Below is a small trained network, with its code and all its weights. Each question gives an input and a class and asks what happens when units are switched off, that is, made to give their printed mean instead of their output.

import numpy as np


def w(rows, s, z=0):
    codes = np.array(rows[::2]) - 128.0
    scale = np.full(codes.shape[1], s)
    scale[-1] = z or s
    return codes * scale


def f(y):
    return np.maximum(y, 0)


def log_softmax(a):
    a = a - a.max(-1, keepdims=True)
    return a - np.log(np.exp(a).sum(-1, keepdims=True))


def net(x, mask):
    res = np.array(x, float).reshape(1, 2) / 4 @ E
    y = f(res @ A[0][:, :-1].T + A[0][:, -1])
    res = res + np.where(mask, y, B[0][:, -1]) @ B[0][:, :-1]
    return log_softmax(res[-1] @ U[:, :-1].T + U[:, -1])


A, B = {}, {}
E = w([
[132,112,210,78,160,164,207,192,162],'x0',
[141,103,65,202,107,143,91,144,254],'x1',
],0.0078)
A[0] = w([
[134,140,122,136,130,132,132,135,125,116],'neuron 0',
[133,128,123,132,123,133,125,128,134,226],'neuron 1',
[129,124,105,143,124,133,119,130,222,134],'neuron 2',
[135,119,111,140,127,133,122,134,180,133],'neuron 3',
[129,125,207,108,134,135,175,159,131,54],'neuron 4',
[132,123,113,134,127,120,110,116,64,218],'neuron 5',
[130,123,78,146,121,130,92,114,129,193],'neuron 6',
[124,131,108,142,127,126,119,136,207,148],'neuron 7',
[131,122,124,128,125,126,125,127,148,135],'neuron 8',
[124,136,130,139,128,120,118,129,126,128],'neuron 9',
[131,133,95,154,124,117,103,116,120,127],'neuron 10',
[134,131,135,122,127,129,136,132,189,253],'neuron 11',
[127,131,131,120,126,126,122,113,3,139],'neuron 12',
],0.025,0.0039)
B[0] = w([
[132,124,122,129,131,133,136,133,134,129],'neuron 0',
[37,88,77,145,173,107,150,135,108,154],'neuron 1',
[170,150,80,171,147,119,80,132,123,220],'neuron 2',
[159,147,93,152,138,127,102,133,125,185],'neuron 3',
[123,69,174,35,145,135,143,120,135,219],'neuron 4',
[89,204,140,183,100,141,168,144,147,198],'neuron 5',
[99,135,134,84,89,124,180,95,128,206],'neuron 6',
[132,126,80,179,125,112,103,119,128,207],'neuron 7',
[134,132,118,138,127,127,121,127,128,148],'neuron 8',
[154,140,146,112,136,121,123,135,131,139],'neuron 9',
[177,175,188,63,225,150,92,166,111,184],'neuron 10',
[97,110,173,206,177,156,145,202,136,186],'neuron 11',
[147,253,41,146,148,108,92,120,108,251],'neuron 12',
],0.033,0.016)
U = w([
[73,67,138,184,43,133,184,125,150,127],'0',
[103,1,217,102,139,170,180,146,166,152],'1',
[186,84,137,128,82,118,113,94,141,41],'2',
[168,83,133,126,71,115,109,90,138,41],'3',
[97,164,133,94,147,118,178,110,109,227],'4',
[150,59,166,79,141,129,147,97,130,5],'5',
[151,140,62,247,127,103,39,151,133,154],'6',
],0.0091,0.0022)

Each question gives the input, the list of numbers given to net, and the class t.
The units are the neurons (one row each of A and B). Each row of codes is followed by its name. A weight is (code - 128) times the scale printed after its matrix; where a second scale follows, it is the last column's (A, B and U).
mask holds one flag per neuron, in row order. A switched-off neuron (its flag False) gives its mean, the last column of its row in B, instead of its output. The means were averaged over made-up inputs and are rounded, as every weight is.
A unit's drop is (log p(t) with every unit on - log p(t) with that unit switched off) / (log p(t) with every unit on - log p(t) with every unit switched off).
The circuit of an input: a set's keep is (log p(t) with only the set's units on - log p(t) with every unit switched off) / (log p(t) with every unit on - log p(t) with every unit switched off). Starting from the 12 units with the biggest drops (on a tie, the unit counted first), units are removed one at a time, each time the one whose removal leaves the highest keep (on an exact tie, the one counted first), for as long as the keep stays at least 0.8.
units of the circuit, in order: the units of the circuit, biggest drop first
k most important neurons: the k neurons with the biggest drops, biggest first
drop of u: that unit's drop, to one decimal
input [5,-8], class 4: units of the circuit, in order => (neuron 4)
input [1,-4], class 4: 3 most important neurons => (neuron 2; neuron 7; neuron 3)
input [6,2], class 1: 2 most important neurons => (neuron 12; neuron 4)
input [-8,-4], class 4: 3 most important neurons => (neuron 2; neuron 6; neuron 7)
input [7,-5], class 5: 2 most important neurons => (neuron 4; neuron 11)
input [-5,2], class 4: 4 most important neurons => (neuron 6; neuron 12; neuron 10; neuron 11)
input [-8,-3], class 4: 3 most important neurons => (neuron 2; neuron 6; neuron 7)
input [-6,2], class 4: 2 most important neurons => (neuron 6; neuron 12)
input [3,-8], class 4: drop of neuron 12 => 0.0
input [4,-1], class 1: drop of neuron 12 => 0.1
input [1,0], class 1: drop of neuron 12 => 0.7
